Below is a small trained network, with its code and all its weights. Each question gives an input and a class and asks what happens when units are switched off, that is, made to give their printed mean instead of their output.

import numpy as np


def w(rows, s, z=0):
    codes = np.array(rows[::2]) - 128.0
    scale = np.full(codes.shape[1], s)
    scale[-1] = z or s
    return codes * scale


def norm(h):
    return h / np.sqrt((h * h).mean(-1, keepdims=True) + 1e-5)


def f(y):
    return np.maximum(y, 0)


def log_softmax(a):
    a = a - a.max(-1, keepdims=True)
    return a - np.log(np.exp(a).sum(-1, keepdims=True))


def net(x, mask):
    res = np.array(x, float).reshape(1, 6) / 4 @ E
    u = 0
    for l in range(2):
        y = f(norm(res) @ A[l][:, :-1].T + A[l][:, -1])
        res = res + np.where(mask[u : u + 13], y, B[l][:, -1]) @ B[l][:, :-1]
        u += 13
    return log_softmax(norm(res)[-1] @ U[:, :-1].T + U[:, -1])


A, B = {}, {}
E = w([
[32,185,74,136,188,225,45,14],'x0',
[139,139,141,149,133,121,117,128],'x1',
[96,116,110,114,119,143,172,133],'x2',
[88,124,103,66,255,32,133,158],'x3',
[22,61,159,180,65,51,48,160],'x4',
[126,133,129,137,133,135,124,151],'x5',
],0.0062)
A[0] = w([
[106,125,125,120,140,130,124,97,82],'0.n1',
[110,148,119,167,61,221,91,99,5],'0.n2',
[141,114,155,122,119,95,69,107,78],'0.n3',
[155,100,117,141,31,141,112,133,87],'0.n4',
[5,124,126,172,55,83,77,130,81],'0.n5',
[46,157,138,154,168,197,71,75,69],'0.n6',
[110,109,125,95,149,173,108,111,74],'0.n7',
[104,151,153,149,115,101,177,109,47],'0.n8',
[91,116,128,110,162,93,138,127,58],'0.n9',
[129,133,120,133,198,99,137,132,97],'0.n10',
[185,172,116,129,190,214,168,99,116],'0.n11',
[159,104,146,119,86,79,151,176,80],'0.n12',
[67,129,103,127,205,84,105,126,51],'0.n13',
],0.015,0.0029)
B[0] = w([
[130,128,123,183,119,119,131,159,153],'0.n1',
[74,196,229,94,189,110,191,114,219],'0.n2',
[142,93,110,94,116,175,158,144,159],'0.n3',
[70,178,184,107,154,94,166,139,197],'0.n4',
[231,19,129,76,159,187,36,117,246],'0.n5',
[131,159,14,197,37,69,177,157,247],'0.n6',
[169,160,92,146,104,110,132,119,166],'0.n7',
[115,129,103,110,134,92,112,170,134],'0.n8',
[128,164,195,128,141,126,106,166,167],'0.n9',
[99,146,187,117,135,156,135,111,175],'0.n10',
[170,7,147,89,131,142,42,140,236],'0.n11',
[122,187,23,180,82,129,159,82,199],'0.n12',
[89,184,212,100,134,135,211,96,207],'0.n13',
],0.013)
A[1] = w([
[90,166,102,122,107,171,161,112,143],'1.n1',
[128,149,189,129,146,126,146,137,106],'1.n2',
[137,25,122,78,137,157,66,165,93],'1.n3',
[156,83,81,120,99,143,82,155,152],'1.n4',
[148,142,40,173,90,98,120,127,44],'1.n5',
[80,154,248,97,132,147,141,100,78],'1.n6',
[96,153,27,183,129,104,106,141,5],'1.n7',
[112,133,161,103,122,142,131,173,135],'1.n8',
[103,64,233,82,180,210,76,156,27],'1.n9',
[200,92,109,95,159,202,74,133,100],'1.n10',
[109,168,82,183,114,102,167,166,75],'1.n11',
[67,169,154,116,202,129,154,138,61],'1.n12',
[95,133,160,70,150,167,105,133,91],'1.n13',
],0.013,0.0026)
B[1] = w([
[150,92,164,140,175,101,92,153,169],'1.n1',
[71,132,155,132,137,157,114,108,172],'1.n2',
[135,96,157,56,117,183,94,199,236],'1.n3',
[81,154,162,90,175,121,130,144,196],'1.n4',
[155,135,66,202,145,125,129,101,202],'1.n5',
[90,166,207,114,155,169,180,116,220],'1.n6',
[211,134,75,168,117,85,165,101,172],'1.n7',
[110,135,136,131,128,101,76,69,158],'1.n8',
[146,142,7,184,114,95,150,117,248],'1.n9',
[86,85,161,95,100,120,87,167,231],'1.n10',
[152,107,61,121,148,126,97,96,196],'1.n11',
[102,130,188,148,49,173,142,108,168],'1.n12',
[183,141,136,163,132,64,118,133,177],'1.n13',
],0.019,0.013)
U = w([
[130,63,111,50,114,179,82,183,247],'0',
[185,126,9,179,129,120,141,83,39],'1',
[76,172,203,121,123,182,183,74,91],'2',
],0.013,0.0016)

Each question gives the input, the list of numbers given to net, and the class t.
The units are the neurons (one row each of A and B). Each row of codes is followed by its name. A weight is (code - 128) times the scale printed after its matrix; where a second scale follows, it is the last column's (A, B and U).
mask holds one flag per neuron, layer by layer. A switched-off neuron (its flag False) gives its mean, the last column of its row in B, instead of its output. The means were averaged over made-up inputs and are rounded, as every weight is.
A unit's drop is (log p(t) with every unit on - log p(t) with that unit switched off) / (log p(t) with every unit on - log p(t) with every unit switched off).
The circuit of an input: a set's keep is (log p(t) with only the set's units on - log p(t) with every unit switched off) / (log p(t) with every unit on - log p(t) with every unit switched off). Starting from the 12 units with the biggest drops (on a tie, the unit counted first), units are removed one at a time, each time the one whose removal leaves the highest keep (on an exact tie, the one counted first), for as long as the keep stays at least 0.8.
units of the circuit, in order: the units of the circuit, biggest drop first
most important unit: the unit with the biggest drop
top k neurons: the k neurons with the biggest drops, biggest first
top k neurons in layer l: the k neurons of layer l with the biggest drops, biggest first
drop of u: that unit's drop, to one decimal
input [6,8,2,2,-7,6], class 0: most important unit	0.n11
input [8,7,-2,3,-8,4], class 0: top 4 neurons	(0.n11, 0.n12, 1.n9, 1.n4)
input [7,1,-8,8,-6,-2], class 2: top 3 neurons	(0.n13, 0.n10, 0.n12)
input [4,-1,-6,-4,0,7], class 1: top 2 neurons	(0.n6, 0.n13)
input [8,7,8,-7,-1,2], class 1: top 2 neurons	(0.n6, 0.n13)
input [7,5,-1,8,-1,-1], class 2: top 3 neurons in layer 0	(0.n13, 0.n10, 0.n12)
input [-8,0,-7,3,6,-8], class 1: top 2 neurons in layer 0	(0.n12, 0.n11)
input [-8,8,-5,6,3,-1], class 1: top 2 neurons	(0.n12, 0.n2)
input [2,1,0,-5,-4,0], class 2: top 2 neurons	(0.n5, 0.n2)
input [-1,2,2,7,-5,-2], class 2: top 2 neurons	(0.n5, 1.n6)
input [-8,6,-6,-5,-1,0], class 1: top 2 neurons	(0.n12, 0.n2)
input [5,2,7,7,5,1], class 2: top 2 neurons	(0.n13, 0.n11)
input [6,4,4,-5,-2,5], class 1: top 2 neurons in layer 0	(0.n6, 0.n13)
input [-7,-4,-4,-7,5,5], class 1: units of the circuit, in order	(0.n12)
input [6,-6,-3,-3,-7,-8], class 0: top 2 neurons in layer 0	(0.n11, 0.n12)
input [2,8,4,4,-2,8], class 2: drop of 0.n13	0.5
input [7,-3,1,7,5,-2], class 1: drop of 0.n6	2.3
input [-6,6,6,8,-1,-2], class 2: drop of 0.n6	1.4
